Below are the code and all the weights of a small trained network. Each question names an input and a target symbol and asks about switching units off, where a switched-off unit gives its printed mean instead of its output.

import numpy as np


def w(rows, s, z=0):
    codes = np.array(rows[::2]) - 128.0
    scale = np.full(codes.shape[1], s)
    scale[-1] = z or s
    return codes * scale


def norm(h):
    return h / np.sqrt((h * h).mean(-1, keepdims=True) + 1e-5)


def f(y):
    return np.maximum(y, 0)


def softmax(a):
    e = np.exp(a - a.max(-1, keepdims=True))
    return e / e.sum(-1, keepdims=True)


def log_softmax(a):
    a = a - a.max(-1, keepdims=True)
    return a - np.log(np.exp(a).sum(-1, keepdims=True))


def net(x, mask):
    ids = ['Ξαδθπσω'.index(c) for c in x.split()]
    T = len(ids)
    res = E[ids] + P[:T]
    u = 0
    for l in range(3):
        q, k, v = (norm(res) @ M[l].T for M in (Q, K, V))
        z = softmax(np.where(np.tri(T) > 0, q @ k.T / 3**0.5, -1e9)) @ v
        res = res + np.where(mask[u], z, O[l][:, -1]) @ O[l][:, :-1]
        u += 1
        y = f(norm(res) @ A[l][:, :-1].T + A[l][:, -1])
        res = res + np.where(mask[u : u + 8], y, B[l][:, -1]) @ B[l][:, :-1]
        u += 8
    return log_softmax(norm(res)[-1] @ U[:, :-1].T + U[:, -1])


Q, K, V, O, A, B = {}, {}, {}, {}, {}, {}
E = w([
[128,96,125,122],'Ξ',
[134,153,109,127],'α',
[158,120,110,113],'δ',
[130,98,128,122],'θ',
[124,5,87,54],'π',
[101,133,133,140],'σ',
[132,99,150,132],'ω',
],0.023)
P = w([
[252,66,126,205],'0',
[40,40,30,166],'1',
[63,70,72,136],'2',
[85,90,95,112],'3',
[84,115,110,101],'4',
[94,130,124,91],'5',
[107,143,130,81],'6',
[112,148,144,76],'7',
[111,169,158,69],'8',
[116,180,165,63],'9',
],0.0031)
Q[0] = w([
[253,166,163,244],'L0H0',
[199,145,38,115],'L0H0',
[232,69,134,55],'L0H0',
],0.0073)
K[0] = w([
[222,250,202,108],'L0H0',
[185,182,2,189],'L0H0',
[248,125,122,153],'L0H0',
],0.0084)
V[0] = w([
[81,117,109,1],'L0H0',
[91,191,54,120],'L0H0',
[131,109,142,114],'L0H0',
],0.0064)
O[0] = w([
[135,2,172,133,254],'L0H0',
[45,115,117,77,76],'L0H0',
[152,122,133,141,172],'L0H0',
],0.0058,0.00074)
A[0] = w([
[100,200,74,131,209],'L0N0',
[100,128,226,136,69],'L0N1',
[101,76,137,151,58],'L0N2',
[53,34,153,166,37],'L0N3',
[2,159,212,39,57],'L0N4',
[58,186,164,244,12],'L0N5',
[162,46,161,74,71],'L0N6',
[173,63,210,200,2],'L0N7',
],0.0088,0.0032)
B[0] = w([
[79,148,131,28,210],'L0N0',
[120,127,171,64,175],'L0N1',
[92,145,107,137,171],'L0N2',
[44,147,85,128,244],'L0N3',
[193,84,249,98,254],'L0N4',
[21,114,98,178,211],'L0N5',
[103,75,37,190,230],'L0N6',
[160,133,228,214,190],'L0N7',
],0.015,0.0055)
Q[1] = w([
[163,126,202,79],'L1H0',
[92,162,43,29],'L1H0',
[255,171,76,158],'L1H0',
],0.028)
K[1] = w([
[119,156,205,93],'L1H0',
[161,179,81,38],'L1H0',
[251,97,137,125],'L1H0',
],0.031)
V[1] = w([
[44,203,55,145],'L1H0',
[230,76,244,141],'L1H0',
[18,197,3,118],'L1H0',
],0.0062)
O[1] = w([
[163,52,202,110,212],'L1H0',
[133,211,4,87,6],'L1H0',
[133,24,238,145,255],'L1H0',
],0.0049,0.0048)
A[1] = w([
[129,150,125,131,89],'L1N0',
[122,143,92,121,73],'L1N1',
[187,175,169,162,66],'L1N2',
[6,157,94,136,184],'L1N3',
[171,180,131,135,6],'L1N4',
[101,169,110,71,152],'L1N5',
[157,108,146,48,123],'L1N6',
[181,228,46,136,42],'L1N7',
],0.015,0.0024)
B[1] = w([
[123,125,119,126,129],'L1N0',
[120,135,143,140,135],'L1N1',
[140,132,176,110,147],'L1N2',
[142,133,64,164,254],'L1N3',
[109,132,114,79,134],'L1N4',
[124,125,106,185,159],'L1N5',
[148,126,134,176,199],'L1N6',
[1,174,101,137,156],'L1N7',
],0.031,0.0062)
Q[2] = w([
[238,161,100,92],'L2H0',
[133,64,33,145],'L2H0',
[150,183,137,249],'L2H0',
],0.021)
K[2] = w([
[251,159,154,47],'L2H0',
[124,184,61,71],'L2H0',
[184,145,118,250],'L2H0',
],0.02)
V[2] = w([
[246,220,9,140],'L2H0',
[141,166,88,110],'L2H0',
[115,199,99,91],'L2H0',
],0.012)
O[2] = w([
[10,75,73,114,3],'L2H0',
[116,103,97,125,81],'L2H0',
[170,75,77,109,51],'L2H0',
],0.014,0.0048)
A[2] = w([
[125,103,87,143,155],'L2N0',
[130,193,82,138,118],'L2N1',
[49,135,195,121,44],'L2N2',
[140,185,83,150,95],'L2N3',
[87,58,89,16,2],'L2N4',
[103,253,3,112,160],'L2N5',
[127,134,127,124,124],'L2N6',
[182,197,204,111,88],'L2N7',
],0.021,0.0038)
B[2] = w([
[123,167,147,108,254],'L2N0',
[102,99,96,119,174],'L2N1',
[145,75,121,193,224],'L2N2',
[103,100,101,112,175],'L2N3',
[86,55,189,37,159],'L2N4',
[97,177,2,111,247],'L2N5',
[129,125,123,129,129],'L2N6',
[93,224,151,114,246],'L2N7',
],0.04,0.0074)
U = w([
[171,123,125,100,5],'Ξ',
[109,31,161,254,119],'α',
[50,168,5,111,244],'δ',
[184,121,123,96,52],'θ',
[93,252,227,139,159],'π',
[50,42,191,13,184],'σ',
[211,116,111,107,81],'ω',
],0.0068,0.0015)

Each question gives the input, a string of symbols that net reads in full, and the target symbol t.
The units are the heads (3 rows each of Q, K, V and O) and the neurons (one row each of A and B). Each row of codes is followed by its name. A weight is (code - 128) times the scale printed after its matrix; where a second scale follows, it is the last column's (O, A, B and U).
mask holds one flag per unit, layer by layer, with each layer's heads first. A switched-off unit (its flag False) gives its mean, the last column of its rows in O or B, instead of its output. The means were averaged over made-up inputs and are rounded, as every weight is.
A unit's drop is (log p(t) with every unit on - log p(t) with that unit switched off) / (log p(t) with every unit on - log p(t) with every unit switched off).
The circuit of an input: a set's keep is (log p(t) with only the set's units on - log p(t) with every unit switched off) / (log p(t) with every unit on - log p(t) with every unit switched off). Starting from the 12 units with the biggest drops (on a tie, the unit counted first), units are removed one at a time, each time the one whose removal leaves the highest keep (on an exact tie, the one counted first), for as long as the keep stays at least 0.8.
units of the circuit, in order: the units of the circuit, biggest drop first
most important unit: the unit with the biggest drop
top k neurons: the k neurons with the biggest drops, biggest first
k most important neurons of layer l: the k neurons of layer l with the biggest drops, biggest first
drop when u is switched off: that unit's drop, to one decimal
input α σ σ δ Ξ Ξ, target α: units of the circuit, in order -> L2N5, L2N7
input α σ α ω σ δ α σ δ α, target π: top 3 neurons -> L0N4, L0N0, L1N3
input ω θ α σ θ, target α: most important unit -> L1H0
input π α δ Ξ σ δ σ δ, target π: top 3 neurons -> L0N4, L1N3, L0N3
input α π ω δ α α, target π: top 2 neurons -> L0N4, L1N3
input ω δ σ π σ δ σ π π δ, target ω: top 3 neurons -> L0N5, L0N4, L1N7
input δ σ ω σ σ, target π: units of the circuit, in order -> L2H0, L2N5
input ω σ Ξ ω δ α Ξ, target α: top 3 neurons -> L2N5, L2N7, L0N7
input δ σ δ α σ σ σ θ θ, target α: top 4 neurons -> L2N5, L2N7, L1N7, L0N5
input θ δ σ σ Ξ ω δ θ α ω, target α: top 2 neurons -> L0N4, L0N6
input σ σ α δ ω δ, target σ: top 2 neurons -> L0N4, L0N0
input σ ω σ σ π δ α σ α, target α: 2 most important neurons of layer 0 -> L0N4, L0N0
input σ ω σ σ σ σ π π π, target σ: top 2 neurons -> L1N3, L0N6
input θ δ π, target σ: most important unit -> L2N4
input α δ α, target α: top 4 neurons -> L1N6, L0N0, L0N4, L2N5
input α ω α δ σ σ α δ σ ω, target α: top 2 neurons -> L0N6, L0N3
input σ δ δ σ, target α: top 4 neurons -> L0N4, L1N3, L0N5, L0N3
input ω Ξ θ σ δ σ α δ, target ω: 4 most important neurons of layer 1 -> L1N6, L1N7, L1N2, L1N3
input θ δ ω ω ω, target π: 2 most important neurons of layer 1 -> L1N2, L1N3
input δ σ σ σ δ σ ω σ ω ω, target π: drop when L2N7 is switched off -> 0.2
input α σ σ Ξ α σ σ δ, target α: drop when L1N3 is switched off -> 0.2
input π π σ σ θ σ σ ω θ δ, target π: drop when L2N5 is switched off -> 1.3
